Below is a small trained network, with its code and all its weights. Each question gives an input and a class and asks what happens when units are switched off, that is, made to give their printed mean instead of their output.

import numpy as np


def w(rows, s, z=0):
    codes = np.array(rows[::2]) - 128.0
    scale = np.full(codes.shape[1], s)
    scale[-1] = z or s
    return codes * scale


def norm(h):
    return h / np.sqrt((h * h).mean(-1, keepdims=True) + 1e-5)


def f(y):
    return y / 2 * (1 + np.tanh(0.7978845608 * (y + 0.044715 * y**3)))


def log_softmax(a):
    a = a - a.max(-1, keepdims=True)
    return a - np.log(np.exp(a).sum(-1, keepdims=True))


def net(x, mask):
    res = np.array(x, float).reshape(1, 3) / 4 @ E
    u = 0
    for l in range(2):
        y = f(norm(res) @ A[l][:, :-1].T + A[l][:, -1])
        res = res + np.where(mask[u : u + 12], y, B[l][:, -1]) @ B[l][:, :-1]
        u += 12
    return log_softmax(norm(res)[-1] @ U[:, :-1].T + U[:, -1])


A, B = {}, {}
E = w([
[205,254,124,131,173],'x0',
[180,146,60,167,168],'x1',
[181,113,214,225,132],'x2',
],0.0081)
A[0] = w([
[23,112,138,67,72,62],'L0N0',
[16,81,139,53,85,3],'L0N1',
[30,150,72,82,138,140],'L0N2',
[108,222,245,59,123,163],'L0N3',
[189,106,143,88,144,57],'L0N4',
[189,69,47,131,118,170],'L0N5',
[81,98,192,156,94,187],'L0N6',
[134,167,90,131,98,163],'L0N7',
[141,100,196,122,182,92],'L0N8',
[240,254,29,153,126,81],'L0N9',
[154,146,162,175,131,118],'L0N10',
[96,220,178,52,104,97],'L0N11',
],0.0077,0.0015)
B[0] = w([
[91,108,136,59,137,189],'L0N0',
[111,69,85,42,148,201],'L0N1',
[206,51,192,171,100,185],'L0N2',
[20,225,125,171,69,199],'L0N3',
[109,135,109,109,123,123],'L0N4',
[51,165,108,226,118,161],'L0N5',
[217,129,94,153,132,175],'L0N6',
[149,114,163,144,180,143],'L0N7',
[181,136,88,92,71,139],'L0N8',
[195,142,73,78,249,253],'L0N9',
[144,71,96,102,83,153],'L0N10',
[183,143,169,229,76,179],'L0N11',
],0.011,0.0066)
A[1] = w([
[67,219,141,104,82,53],'L1N0',
[114,170,113,86,183,151],'L1N1',
[56,57,149,11,129,41],'L1N2',
[119,89,114,123,157,174],'L1N3',
[132,180,143,188,159,122],'L1N4',
[124,125,155,125,153,81],'L1N5',
[70,103,165,149,75,123],'L1N6',
[173,163,162,88,237,4],'L1N7',
[91,228,203,108,50,63],'L1N8',
[125,78,156,118,208,114],'L1N9',
[72,160,122,169,157,130],'L1N10',
[103,126,124,136,139,66],'L1N11',
],0.011,0.0013)
B[1] = w([
[178,147,138,213,41,166],'L1N0',
[212,112,120,136,154,179],'L1N1',
[90,95,252,30,119,254],'L1N2',
[115,192,217,120,136,167],'L1N3',
[77,101,134,18,133,194],'L1N4',
[125,131,43,102,105,122],'L1N5',
[141,192,86,67,208,176],'L1N6',
[207,171,22,55,203,234],'L1N7',
[81,238,97,180,20,204],'L1N8',
[132,178,117,96,73,177],'L1N9',
[61,126,116,142,151,143],'L1N10',
[119,160,92,136,112,121],'L1N11',
],0.013,0.0062)
U = w([
[104,73,215,11,98,220],'0',
[240,169,29,74,221,224],'1',
[10,112,49,222,185,5],'2',
[240,21,140,239,93,48],'3',
[105,247,109,193,1,138],'4',
],0.01,0.003)

Each question gives the input, the list of numbers given to net, and the class t.
The units are the neurons (one row each of A and B). Each row of codes is followed by its name. A weight is (code - 128) times the scale printed after its matrix; where a second scale follows, it is the last column's (A, B and U).
mask holds one flag per neuron, layer by layer. A switched-off neuron (its flag False) gives its mean, the last column of its row in B, instead of its output. The means were averaged over made-up inputs and are rounded, as every weight is.
A unit's drop is (log p(t) with every unit on - log p(t) with that unit switched off) / (log p(t) with every unit on - log p(t) with every unit switched off).
The circuit of an input: a set's keep is (log p(t) with only the set's units on - log p(t) with every unit switched off) / (log p(t) with every unit on - log p(t) with every unit switched off). Starting from the 12 units with the biggest drops (on a tie, the unit counted first), units are removed one at a time, each time the one whose removal leaves the highest keep (on an exact tie, the one counted first), for as long as the keep stays at least 0.8.
circuit, biggest first: the units of the circuit, biggest drop first
unit that matters most: the unit with the biggest drop
top k neurons: the k neurons with the biggest drops, biggest first
k most important neurons of layer l: the k neurons of layer l with the biggest drops, biggest first
drop when u is switched off: that unit's drop, to one decimal
input [-8,4,6], class 3: circuit, biggest first => [L1N7 L1N2]
input [-1,1,7], class 3: unit that matters most => L0N9
input [-7,5,6], class 3: circuit, biggest first => [L1N7 L1N2]
input [-6,6,-2], class 0: top 2 neurons => [L0N11 L0N3]
input [-7,7,-2], class 2: circuit, biggest first => [L0N5 L1N7]
input [-2,4,-3], class 2: circuit, biggest first => [L0N5 L1N7 L1N10]
input [-3,6,6], class 3: top 3 neurons => [L0N3 L0N9 L1N7]
input [-5,-5,8], class 3: circuit, biggest first => [L0N6 L1N2]
input [-2,-6,5], class 4: top 2 neurons => [L0N9 L0N3]
input [-6,4,6], class 3: 3 most important neurons of layer 1 => [L1N7 L1N2 L1N8]
input [-4,-2,5], class 3: top 3 neurons => [L0N6 L0N9 L1N2]
input [-7,6,6], class 3: 2 most important neurons of layer 1 => [L1N7 L1N8]
input [6,-5,-7], class 4: top 2 neurons => [L0N3 L0N11]
input [-2,-3,5], class 3: unit that matters most => L0N6
input [4,-7,-6], class 4: top 2 neurons => [L0N3 L0N11]
input [-2,4,6], class 3: 2 most important neurons of layer 0 => [L0N9 L0N3]
input [6,-4,3], class 4: drop when L0N3 is switched off => 2.0
input [-2,6,2], class 2: drop when L0N5 is switched off => 0.8
input [5,-3,1], class 4: drop when L0N3 is switched off => 2.0
input [4,-3,0], class 4: circuit, biggest first => [L0N3]
